Here is a tiny trained network, its code and every weight. The questions are about switching its units off for an input and a target symbol, where a switched-off unit gives its printed mean instead of its output.

import numpy as np


def w(rows, s, z=0):
    codes = np.array(rows[::2]) - 128.0
    scale = np.full(codes.shape[1], s)
    scale[-1] = z or s
    return codes * scale


def f(y):
    return np.maximum(y, 0)


def softmax(a):
    e = np.exp(a - a.max(-1, keepdims=True))
    return e / e.sum(-1, keepdims=True)


def log_softmax(a):
    a = a - a.max(-1, keepdims=True)
    return a - np.log(np.exp(a).sum(-1, keepdims=True))


def net(x, mask):
    ids = ['ΘΩαβγδζημξπ'.index(c) for c in x.split()]
    T = len(ids)
    res = E[ids] + P[:T]
    r = res
    for j in range(2):
        rows = slice(3 * j, 3 * j + 3)
        q, k, v = (r @ M[0][rows].T for M in (Q, K, V))
        z = softmax(np.where(np.tri(T) > 0, q @ k.T / 3**0.5, -1e9)) @ v
        o = O[0][rows]
        res = res + np.where(mask[j], z, o[:, -1]) @ o[:, :-1]
    y = f(res @ A[0][:, :-1].T + A[0][:, -1])
    res = res + np.where(mask[2:26], y, B[0][:, -1]) @ B[0][:, :-1]
    return log_softmax(res[-1] @ U[:, :-1].T + U[:, -1])


Q, K, V, O, A, B = {}, {}, {}, {}, {}, {}
E = w([
[69,73,154],'Θ',
[78,133,168],'Ω',
[179,182,198],'α',
[84,158,162],'β',
[69,96,154],'γ',
[60,132,153],'δ',
[10,151,126],'ζ',
[133,122,179],'η',
[6,137,127],'μ',
[79,193,166],'ξ',
[63,113,158],'π',
],0.015)
P = w([
[41,18,162],'0',
[62,166,104],'1',
[88,177,126],'2',
[113,189,134],'3',
[120,193,131],'4',
[128,213,139],'5',
[133,222,140],'6',
[139,244,139],'7',
],0.011)
Q[0] = w([
[51,174,178],'head 1',
[116,166,50],'head 1',
[103,150,87],'head 1',
[85,114,160],'head 2',
[251,33,49],'head 2',
[155,30,25],'head 2',
],0.013)
K[0] = w([
[145,29,204],'head 1',
[121,118,118],'head 1',
[93,138,128],'head 1',
[178,129,167],'head 2',
[171,222,64],'head 2',
[118,214,8],'head 2',
],0.014)
V[0] = w([
[151,164,148],'head 1',
[215,233,250],'head 1',
[140,54,81],'head 1',
[61,49,129],'head 2',
[229,78,175],'head 2',
[120,125,144],'head 2',
],0.012)
O[0] = w([
[133,167,129,118],'head 1',
[126,164,127,144],'head 1',
[168,73,145,102],'head 1',
[181,85,130,249],'head 2',
[113,91,250,126],'head 2',
[123,109,125,154],'head 2',
],0.016,0.013)
A[0] = w([
[32,193,76,128],'neuron 1',
[119,110,50,97],'neuron 2',
[12,92,177,139],'neuron 3',
[229,79,147,209],'neuron 4',
[78,110,92,174],'neuron 5',
[119,129,187,164],'neuron 6',
[162,133,159,139],'neuron 7',
[65,127,175,139],'neuron 8',
[54,184,12,112],'neuron 9',
[112,119,154,191],'neuron 10',
[168,120,107,203],'neuron 11',
[129,122,178,107],'neuron 12',
[16,65,131,122],'neuron 13',
[136,117,226,70],'neuron 14',
[59,103,116,130],'neuron 15',
[104,71,133,165],'neuron 16',
[86,143,110,75],'neuron 17',
[101,97,202,129],'neuron 18',
[200,255,123,157],'neuron 19',
[185,99,149,2],'neuron 20',
[156,93,38,78],'neuron 21',
[96,52,196,158],'neuron 22',
[35,80,149,88],'neuron 23',
[34,167,210,116],'neuron 24',
],0.0094,0.0071)
B[0] = w([
[115,64,107,157],'neuron 1',
[219,229,135,158],'neuron 2',
[129,137,40,179],'neuron 3',
[6,91,90,253],'neuron 4',
[121,146,183,144],'neuron 5',
[65,163,79,200],'neuron 6',
[108,113,116,173],'neuron 7',
[164,165,41,180],'neuron 8',
[133,29,216,153],'neuron 9',
[70,202,68,177],'neuron 10',
[64,91,118,190],'neuron 11',
[125,163,115,167],'neuron 12',
[128,156,166,154],'neuron 13',
[110,141,104,199],'neuron 14',
[146,144,156,138],'neuron 15',
[133,240,121,167],'neuron 16',
[136,178,118,129],'neuron 17',
[150,192,70,192],'neuron 18',
[124,67,183,243],'neuron 19',
[163,58,164,146],'neuron 20',
[229,200,139,184],'neuron 21',
[135,137,77,199],'neuron 22',
[136,174,134,147],'neuron 23',
[254,98,73,224],'neuron 24',
],0.0061,0.012)
U = w([
[126,135,95,205],'Θ',
[135,132,163,233],'Ω',
[159,123,230,227],'α',
[130,82,119,47],'β',
[140,114,127,71],'γ',
[133,223,145,120],'δ',
[179,132,112,7],'ζ',
[190,133,128,25],'η',
[124,127,140,84],'μ',
[9,147,179,162],'ξ',
[136,100,123,62],'π',
],0.012)

Each question gives the input, a string of symbols that net reads in full, and the target symbol t.
The units are the heads (3 rows each of Q, K, V and O) and the neurons (one row each of A and B). Each row of codes is followed by its name. A weight is (code - 128) times the scale printed after its matrix; where a second scale follows, it is the last column's (O, A, B and U).
mask holds one flag per unit, heads first, then neurons. A switched-off unit (its flag False) gives its mean, the last column of its rows in O or B, instead of its output. The means were averaged over made-up inputs and are rounded, as every weight is.
A unit's drop is (log p(t) with every unit on - log p(t) with that unit switched off) / (log p(t) with every unit on - log p(t) with every unit switched off).
The circuit of an input: a set's keep is (log p(t) with only the set's units on - log p(t) with every unit switched off) / (log p(t) with every unit on - log p(t) with every unit switched off). Starting from the 12 units with the biggest drops (on a tie, the unit counted first), units are removed one at a time, each time the one whose removal leaves the highest keep (on an exact tie, the one counted first), for as long as the keep stays at least 0.8.
units of the circuit, in order: the units of the circuit, biggest drop first
unit that matters most: the unit with the biggest drop
k most important neurons: the k neurons with the biggest drops, biggest first
heads that matter: for each layer, one digit per head in row order, 1 if its drop is at least 0.15 and else 0, layers parted by /
drop of u: that unit's drop, to one decimal
input η α γ η η δ, target ξ: units of the circuit, in order : neuron 24; neuron 21
input η α γ, target ξ: units of the circuit, in order : neuron 24
input ξ α δ Θ η, target α: heads that matter : 11
input ξ Ω η β α ξ γ, target α: heads that matter : 11
input α η η δ, target δ: units of the circuit, in order : head 2; neuron 4; neuron 19; neuron 18
input α ξ β α α ζ, target δ: units of the circuit, in order : head 2; neuron 4; neuron 19
input η Θ δ α α α ξ δ, target ξ: heads that matter : 10
input η α β α π, target ξ: 3 most important neurons : neuron 24; neuron 4; neuron 21
input ξ Ω α η ξ, target α: 2 most important neurons : neuron 9; neuron 4
input α μ α η μ η, target δ: heads that matter : 11
input ξ α γ β η γ β, target α: heads that matter : 01
input η η α η α α π, target ξ: heads that matter : 10
input ξ ζ α α π β ξ η, target α: 3 most important neurons : neuron 9; neuron 19; neuron 4
input α η η α Θ, target δ: 2 most important neurons : neuron 4; neuron 19
input ξ α α α π α ζ, target α: unit that matters most : neuron 9
input η ξ γ η ξ α η, target ξ: 2 most important neurons : neuron 24; neuron 4
input ξ ξ π α η α α ξ, target α: 2 most important neurons : neuron 9; neuron 19
input η β η α α, target ξ: 3 most important neurons : neuron 24; neuron 4; neuron 21
input α γ β ζ, target δ: drop of neuron 4 : 0.3
input ξ α α α β, target α: drop of neuron 4 : 0.2
input η η α β α η, target ξ: drop of neuron 21 : 0.1
